Below are the code and all the weights of a small trained network. Each question names an input and a class and asks about switching units off, where a switched-off unit gives its printed mean instead of its output.

import numpy as np


def w(rows, s, z=0):
    codes = np.array(rows[::2]) - 128.0
    scale = np.full(codes.shape[1], s)
    scale[-1] = z or s
    return codes * scale


def norm(h):
    return h / np.sqrt((h * h).mean(-1, keepdims=True) + 1e-5)


def f(y):
    return y / 2 * (1 + np.tanh(0.7978845608 * (y + 0.044715 * y**3)))


def log_softmax(a):
    a = a - a.max(-1, keepdims=True)
    return a - np.log(np.exp(a).sum(-1, keepdims=True))


def net(x, mask):
    res = np.array(x, float).reshape(1, 6) / 4 @ E
    u = 0
    for l in range(4):
        y = f(norm(res) @ A[l][:, :-1].T + A[l][:, -1])
        res = res + np.where(mask[u : u + 7], y, B[l][:, -1]) @ B[l][:, :-1]
        u += 7
    return log_softmax(norm(res)[-1] @ U[:, :-1].T + U[:, -1])


A, B = {}, {}
E = w([
[49,137,178,177,67,187],'x0',
[132,2,137,165,124,49],'x1',
[127,127,132,125,131,128],'x2',
[97,125,73,197,218,181],'x3',
[128,126,130,127,128,129],'x4',
[121,123,136,114,134,130],'x5',
],0.0094)
A[0] = w([
[119,91,112,177,192,117,62],'L0N0',
[195,205,108,45,144,73,123],'L0N1',
[59,114,148,166,138,132,2],'L0N2',
[91,132,156,111,141,112,36],'L0N3',
[144,108,175,130,166,171,49],'L0N4',
[85,213,13,159,237,254,17],'L0N5',
[83,103,151,213,195,93,37],'L0N6',
],0.0063,0.0035)
B[0] = w([
[131,101,117,88,224,157,151],'L0N0',
[223,159,162,101,82,184,196],'L0N1',
[151,76,165,177,127,130,123],'L0N2',
[111,91,122,181,69,178,107],'L0N3',
[97,138,120,178,124,79,112],'L0N4',
[119,168,254,149,126,33,254],'L0N5',
[156,52,94,151,90,182,154],'L0N6',
],0.0071,0.0054)
A[1] = w([
[149,40,151,122,44,46,35],'L1N0',
[77,91,64,213,136,187,49],'L1N1',
[2,121,64,185,136,180,4],'L1N2',
[29,156,232,167,35,118,119],'L1N3',
[160,146,116,86,138,133,19],'L1N4',
[119,184,123,67,74,135,133],'L1N5',
[103,75,96,144,184,176,72],'L1N6',
],0.0085,0.0033)
B[1] = w([
[44,254,194,182,179,93,182],'L1N0',
[141,104,106,122,57,83,162],'L1N1',
[182,102,181,144,111,72,154],'L1N2',
[63,134,54,135,118,186,254],'L1N3',
[97,95,194,137,113,132,127],'L1N4',
[194,99,116,111,104,132,188],'L1N5',
[138,111,111,115,111,155,153],'L1N6',
],0.0088,0.007)
A[2] = w([
[113,203,137,106,230,175,75],'L2N0',
[143,99,21,133,212,106,122],'L2N1',
[172,254,164,86,205,59,56],'L2N2',
[163,169,138,84,54,176,87],'L2N3',
[124,39,167,161,80,186,66],'L2N4',
[124,52,73,148,211,119,1],'L2N5',
[165,156,185,66,149,106,237],'L2N6',
],0.0093,0.0016)
B[2] = w([
[137,131,128,158,118,14,191],'L2N0',
[31,159,84,70,78,146,177],'L2N1',
[203,2,94,153,156,51,255],'L2N2',
[93,106,87,52,188,221,201],'L2N3',
[223,103,158,159,190,4,161],'L2N4',
[99,117,87,61,126,163,184],'L2N5',
[108,97,145,183,159,93,201],'L2N6',
],0.0077,0.0068)
A[3] = w([
[87,126,19,122,103,96,68],'L3N0',
[147,77,160,180,135,77,113],'L3N1',
[246,117,149,95,113,163,5],'L3N2',
[193,129,142,61,146,120,155],'L3N3',
[82,161,118,173,153,120,44],'L3N4',
[84,214,192,191,107,109,78],'L3N5',
[131,187,104,114,64,217,118],'L3N6',
],0.012,0.0031)
B[3] = w([
[132,180,139,94,116,166,185],'L3N0',
[168,150,71,144,153,83,253],'L3N1',
[79,179,206,169,70,244,191],'L3N2',
[41,149,144,202,86,114,206],'L3N3',
[100,124,205,125,123,156,171],'L3N4',
[157,140,198,148,49,208,226],'L3N5',
[166,70,83,87,192,60,216],'L3N6',
],0.012,0.0065)
U = w([
[106,159,196,174,75,188,187],'0',
[163,104,98,182,149,2,160],'1',
[83,112,47,34,158,146,11],'2',
],0.014,0.0011)

Each question gives the input, the list of numbers given to net, and the class t.
The units are the neurons (one row each of A and B). Each row of codes is followed by its name. A weight is (code - 128) times the scale printed after its matrix; where a second scale follows, it is the last column's (A, B and U).
mask holds one flag per neuron, layer by layer. A switched-off neuron (its flag False) gives its mean, the last column of its row in B, instead of its output. The means were averaged over made-up inputs and are rounded, as every weight is.
A unit's drop is (log p(t) with every unit on - log p(t) with that unit switched off) / (log p(t) with every unit on - log p(t) with every unit switched off).
The circuit of an input: a set's keep is (log p(t) with only the set's units on - log p(t) with every unit switched off) / (log p(t) with every unit on - log p(t) with every unit switched off). Starting from the 12 units with the biggest drops (on a tie, the unit counted first), units are removed one at a time, each time the one whose removal leaves the highest keep (on an exact tie, the one counted first), for as long as the keep stays at least 0.8.
circuit, biggest first: the units of the circuit, biggest drop first
k most important neurons of layer l: the k neurons of layer l with the biggest drops, biggest first
drop of u: that unit's drop, to one decimal
input [-6,0,-4,-1,-6,-7], class 0: circuit, biggest first -> L0N1, L3N2
input [2,8,-6,-8,7,-8], class 0: circuit, biggest first -> L1N0, L3N5
input [5,8,-2,-1,2,7], class 0: circuit, biggest first -> L1N0, L3N5
input [8,-2,1,-1,7,5], class 2: circuit, biggest first -> L3N6, L1N3
input [-2,-7,-1,1,-6,4], class 1: circuit, biggest first -> L2N2
input [6,0,8,-5,-4,-7], class 2: 2 most important neurons of layer 1 -> L1N3, L1N5
input [-3,-4,-1,0,-1,8], class 0: 2 most important neurons of layer 0 -> L0N1, L0N0
input [-5,-6,8,1,-1,5], class 1: 2 most important neurons of layer 2 -> L2N2, L2N6
input [-7,-1,4,-1,0,2], class 0: circuit, biggest first -> L0N1, L3N2
input [8,1,2,1,8,-1], class 1: 2 most important neurons of layer 1 -> L1N0, L1N2
input [-8,0,3,-6,2,-6], class 0: 2 most important neurons of layer 0 -> L0N1, L0N5
input [-6,0,1,-7,0,2], class 0: 2 most important neurons of layer 0 -> L0N1, L0N5
input [0,7,7,5,-3,7], class 2: 2 most important neurons of layer 2 -> L2N5, L2N1
input [-8,1,-1,8,-7,6], class 2: circuit, biggest first -> L2N1
input [-4,-8,-7,1,2,-8], class 1: 2 most important neurons of layer 2 -> L2N2, L2N6
input [-6,-7,-5,2,1,3], class 1: drop of L2N2 -> 0.8
input [0,-5,3,5,-1,-8], class 1: drop of L2N2 -> 1.3
input [-3,-7,-2,3,-8,6], class 1: drop of L2N2 -> 0.2
